Below is a small trained network, with its code and all its weights. Each question gives an input and a class and asks what happens when units are switched off, that is, made to give their printed mean instead of their output.

import numpy as np


def w(rows, s, z=0):
    codes = np.array(rows[::2]) - 128.0
    scale = np.full(codes.shape[1], s)
    scale[-1] = z or s
    return codes * scale


def f(y):
    return y / 2 * (1 + np.tanh(0.7978845608 * (y + 0.044715 * y**3)))


def log_softmax(a):
    a = a - a.max(-1, keepdims=True)
    return a - np.log(np.exp(a).sum(-1, keepdims=True))


def net(x, mask):
    res = np.array(x, float).reshape(1, 8) / 4 @ E
    y = f(res @ A[0][:, :-1].T + A[0][:, -1])
    res = res + np.where(mask, y, B[0][:, -1]) @ B[0][:, :-1]
    return log_softmax(res[-1] @ U[:, :-1].T + U[:, -1])


A, B = {}, {}
E = w([
[48,210,226,158,118],'x0',
[128,124,131,130,129],'x1',
[128,134,124,117,134],'x2',
[128,132,127,119,135],'x3',
[100,103,159,15,1],'x4',
[129,119,134,134,128],'x5',
[130,115,141,130,133],'x6',
[18,68,74,132,166],'x7',
],0.0084)
A[0] = w([
[151,122,74,142,154,157],'N1',
[187,138,140,113,102,210],'N2',
[69,149,189,97,75,91],'N3',
[156,57,97,60,69,133],'N4',
[3,78,73,138,151,211],'N5',
[188,111,87,163,169,201],'N6',
[113,77,90,106,107,133],'N7',
[176,173,163,149,128,252],'N8',
[73,136,132,188,150,117],'N9',
[61,163,188,104,81,85],'N10',
[108,128,142,163,150,133],'N11',
[105,207,174,207,170,141],'N12',
[197,91,72,162,186,209],'N13',
[93,147,162,121,79,147],'N14',
[215,139,143,113,86,239],'N15',
],0.014,0.0046)
B[0] = w([
[113,87,110,160,120,181],'N1',
[157,208,122,160,105,183],'N2',
[125,87,89,214,127,202],'N3',
[247,109,145,39,114,227],'N4',
[93,69,32,46,190,245],'N5',
[114,105,135,220,112,215],'N6',
[177,69,164,86,126,179],'N7',
[98,128,236,161,86,202],'N8',
[75,178,83,80,164,181],'N9',
[99,81,90,209,131,200],'N10',
[98,154,117,105,147,157],'N11',
[40,157,239,47,126,232],'N12',
[113,77,99,238,122,241],'N13',
[135,110,124,188,117,181],'N14',
[193,250,112,179,123,212],'N15',
],0.022,0.012)
U = w([
[126,140,141,243,90,210],'0',
[88,12,47,151,151,63],'1',
[84,174,248,89,104,121],'2',
[34,180,107,47,211,82],'3',
[240,185,134,91,102,237],'4',
[197,27,123,3,124,1],'5',
],0.0061,0.0009)

Each question gives the input, the list of numbers given to net, and the class t.
The units are the neurons (one row each of A and B). Each row of codes is followed by its name. A weight is (code - 128) times the scale printed after its matrix; where a second scale follows, it is the last column's (A, B and U).
mask holds one flag per neuron, in row order. A switched-off neuron (its flag False) gives its mean, the last column of its row in B, instead of its output. The means were averaged over made-up inputs and are rounded, as every weight is.
A unit's drop is (log p(t) with every unit on - log p(t) with that unit switched off) / (log p(t) with every unit on - log p(t) with every unit switched off).
The circuit of an input: a set's keep is (log p(t) with only the set's units on - log p(t) with every unit switched off) / (log p(t) with every unit on - log p(t) with every unit switched off). Starting from the 12 units with the biggest drops (on a tie, the unit counted first), units are removed one at a time, each time the one whose removal leaves the highest keep (on an exact tie, the one counted first), for as long as the keep stays at least 0.8.
circuit, biggest first: the units of the circuit, biggest drop first
unit that matters most: the unit with the biggest drop
k most important neurons: the k neurons with the biggest drops, biggest first
drop of u: that unit's drop, to one decimal
input [-2,6,-7,8,8,2,1,4], class 5: unit that matters most	N4
input [0,-6,-1,-2,3,0,-5,-8], class 4: circuit, biggest first	N13; N15
input [0,-3,3,8,1,-2,-1,2], class 5: circuit, biggest first	N13; N6
input [-5,-5,3,6,6,4,7,-1], class 4: 2 most important neurons	N15; N5
input [8,-2,-5,0,2,7,7,3], class 1: 2 most important neurons	N10; N3
input [-2,1,2,6,1,1,3,-7], class 4: circuit, biggest first	N10; N15
input [-8,0,2,-8,1,-2,0,-4], class 4: 4 most important neurons	N4; N10; N3; N15
input [7,-4,-5,-5,0,-8,8,-7], class 2: 3 most important neurons	N12; N13; N8
input [1,-3,3,-5,0,-1,3,-8], class 2: 4 most important neurons	N13; N8; N3; N10
input [6,-4,4,-1,8,-6,-5,1], class 1: 2 most important neurons	N15; N10
input [-3,2,-4,-8,7,4,-5,1], class 5: 2 most important neurons	N4; N7
input [-4,1,-8,0,-2,-4,-8,0], class 0: 2 most important neurons	N5; N6
input [0,4,7,0,7,6,5,4], class 5: 2 most important neurons	N4; N13
input [8,3,2,5,-6,7,-1,-3], class 2: drop of N10	0.0
input [1,5,2,5,-5,-6,1,-2], class 2: circuit, biggest first	N12
input [3,-7,-1,-3,-8,-6,-6,-3], class 2: drop of N12	0.6
input [2,-5,-6,-7,-7,1,7,3], class 3: drop of N12	0.2
